Below is a small trained network, with its code and all its weights. Each question gives an input and a target symbol and asks what happens when units are switched off, that is, made to give their printed mean instead of their output.

import numpy as np


def w(rows, s, z=0):
    codes = np.array(rows[::2]) - 128.0
    scale = np.full(codes.shape[1], s)
    scale[-1] = z or s
    return codes * scale


def norm(h):
    return h / np.sqrt((h * h).mean(-1, keepdims=True) + 1e-5)


def f(y):
    return np.maximum(y, 0)


def softmax(a):
    e = np.exp(a - a.max(-1, keepdims=True))
    return e / e.sum(-1, keepdims=True)


def log_softmax(a):
    a = a - a.max(-1, keepdims=True)
    return a - np.log(np.exp(a).sum(-1, keepdims=True))


def net(x, mask):
    ids = ['γδζλτω'.index(c) for c in x.split()]
    T = len(ids)
    res = E[ids] + P[:T]
    r = norm(res)
    for j in range(2):
        rows = slice(3 * j, 3 * j + 3)
        q, k, v = (r @ M[0][rows].T for M in (Q, K, V))
        z = softmax(np.where(np.tri(T) > 0, q @ k.T / 3**0.5, -1e9)) @ v
        o = O[0][rows]
        res = res + np.where(mask[j], z, o[:, -1]) @ o[:, :-1]
    y = f(norm(res) @ A[0][:, :-1].T + A[0][:, -1])
    res = res + np.where(mask[2:14], y, B[0][:, -1]) @ B[0][:, :-1]
    return log_softmax(norm(res)[-1] @ U[:, :-1].T + U[:, -1])


Q, K, V, O, A, B = {}, {}, {}, {}, {}, {}
E = w([
[146,110,99],'γ',
[157,152,61],'δ',
[103,164,24],'ζ',
[145,124,142],'λ',
[254,122,179],'τ',
[173,125,136],'ω',
],0.015)
P = w([
[86,249,251],'0',
[112,92,39],'1',
[107,84,65],'2',
[113,75,76],'3',
[105,73,89],'4',
[119,67,97],'5',
[134,67,109],'6',
[155,65,124],'7',
[150,68,136],'8',
[165,59,144],'9',
],0.0033)
Q[0] = w([
[83,77,179],'H1',
[106,110,94],'H1',
[88,7,184],'H1',
[147,191,196],'H2',
[76,100,140],'H2',
[163,155,16],'H2',
],0.014)
K[0] = w([
[90,53,135],'H1',
[122,116,129],'H1',
[119,4,90],'H1',
[169,186,182],'H2',
[134,30,141],'H2',
[165,150,77],'H2',
],0.017)
V[0] = w([
[104,90,207],'H1',
[255,199,105],'H1',
[79,66,68],'H1',
[121,73,59],'H2',
[100,128,110],'H2',
[95,86,205],'H2',
],0.0075)
O[0] = w([
[145,1,156,66],'H1',
[75,144,246,251],'H1',
[200,147,144,97],'H1',
[130,181,124,201],'H2',
[124,115,118,146],'H2',
[193,97,171,3],'H2',
],0.0072,0.0055)
A[0] = w([
[115,115,56,164],'N1',
[150,188,124,222],'N2',
[52,140,154,4],'N3',
[144,212,153,79],'N4',
[17,111,25,251],'N5',
[134,205,178,94],'N6',
[66,166,80,192],'N7',
[102,140,254,109],'N8',
[171,206,121,180],'N9',
[40,86,122,131],'N10',
[152,145,92,73],'N11',
[38,98,178,224],'N12',
],0.0091,0.0029)
B[0] = w([
[187,186,112,174],'N1',
[85,121,166,197],'N2',
[27,151,163,145],'N3',
[79,142,86,175],'N4',
[253,91,169,254],'N5',
[84,93,84,176],'N6',
[174,99,187,224],'N7',
[158,225,57,188],'N8',
[74,142,115,193],'N9',
[70,108,173,160],'N10',
[136,124,160,138],'N11',
[62,107,99,179],'N12',
],0.0071,0.009)
U = w([
[10,150,169,166],'γ',
[92,208,80,49],'δ',
[244,255,12,56],'ζ',
[248,31,94,251],'λ',
[197,135,210,56],'τ',
[132,63,238,161],'ω',
],0.0085,0.0025)

Each question gives the input, a string of symbols that net reads in full, and the target symbol t.
The units are the heads (3 rows each of Q, K, V and O) and the neurons (one row each of A and B). Each row of codes is followed by its name. A weight is (code - 128) times the scale printed after its matrix; where a second scale follows, it is the last column's (O, A, B and U).
mask holds one flag per unit, heads first, then neurons. A switched-off unit (its flag False) gives its mean, the last column of its rows in O or B, instead of its output. The means were averaged over made-up inputs and are rounded, as every weight is.
A unit's drop is (log p(t) with every unit on - log p(t) with that unit switched off) / (log p(t) with every unit on - log p(t) with every unit switched off).
The circuit of an input: a set's keep is (log p(t) with only the set's units on - log p(t) with every unit switched off) / (log p(t) with every unit on - log p(t) with every unit switched off). Starting from the 12 units with the biggest drops (on a tie, the unit counted first), units are removed one at a time, each time the one whose removal leaves the highest keep (on an exact tie, the one counted first), for as long as the keep stays at least 0.8.
units of the circuit, in order: the units of the circuit, biggest drop first
top k neurons: the k neurons with the biggest drops, biggest first
which heads matter: for each layer, one digit per head in row order, 1 if its drop is at least 0.15 and else 0, layers parted by /
drop when u is switched off: that unit's drop, to one decimal
input δ ζ δ ζ ζ λ λ τ ω, target γ: units of the circuit, in order : (N5)
input λ τ δ τ ζ γ, target τ: which heads matter : 00
input λ ζ ζ λ τ τ γ ζ ζ λ, target ζ: top 2 neurons : (N8, N5)
input ζ ω γ ω, target δ: which heads matter : 00
input λ λ ω λ τ ω λ ω, target ζ: which heads matter : 01
input λ τ ω ζ ω λ ω ζ, target λ: which heads matter : 10
input λ ζ λ, target δ: which heads matter : 11
input τ ζ ζ δ τ ζ, target τ: top 3 neurons : (N5, N7, N8)
input γ ζ τ ζ γ λ γ, target λ: units of the circuit, in order : (N8, H1)
input τ δ ω λ ζ δ, target τ: units of the circuit, in order : (N5, H1)
input ζ λ ζ ζ λ, target δ: top 2 neurons : (N8, N5)
input τ ζ ζ ω ζ δ τ ζ, target τ: top 4 neurons : (N5, N7, N8, N10)
input λ ζ γ, target λ: top 2 neurons : (N5, N8)
input λ ω γ, target ω: top neuron : (N8)
input ω ζ ζ, target ω: units of the circuit, in order : (H1, N5, N7, N10)
input ω τ τ ω ζ λ λ ω, target ζ: top 2 neurons : (N8, N2)
input λ τ λ δ, target λ: drop when H1 is switched off : 0.4
input ζ ω δ τ, target ζ: drop when N8 is switched off : 0.4
input ζ ζ ζ ζ ω ω ζ ζ λ τ, target ζ: drop when N7 is switched off : 0.4
input τ ω γ, target ω: top neuron : (N5)
input λ ω ζ ζ ω ζ γ ζ ζ δ, target λ: drop when H1 is switched off : 0.5
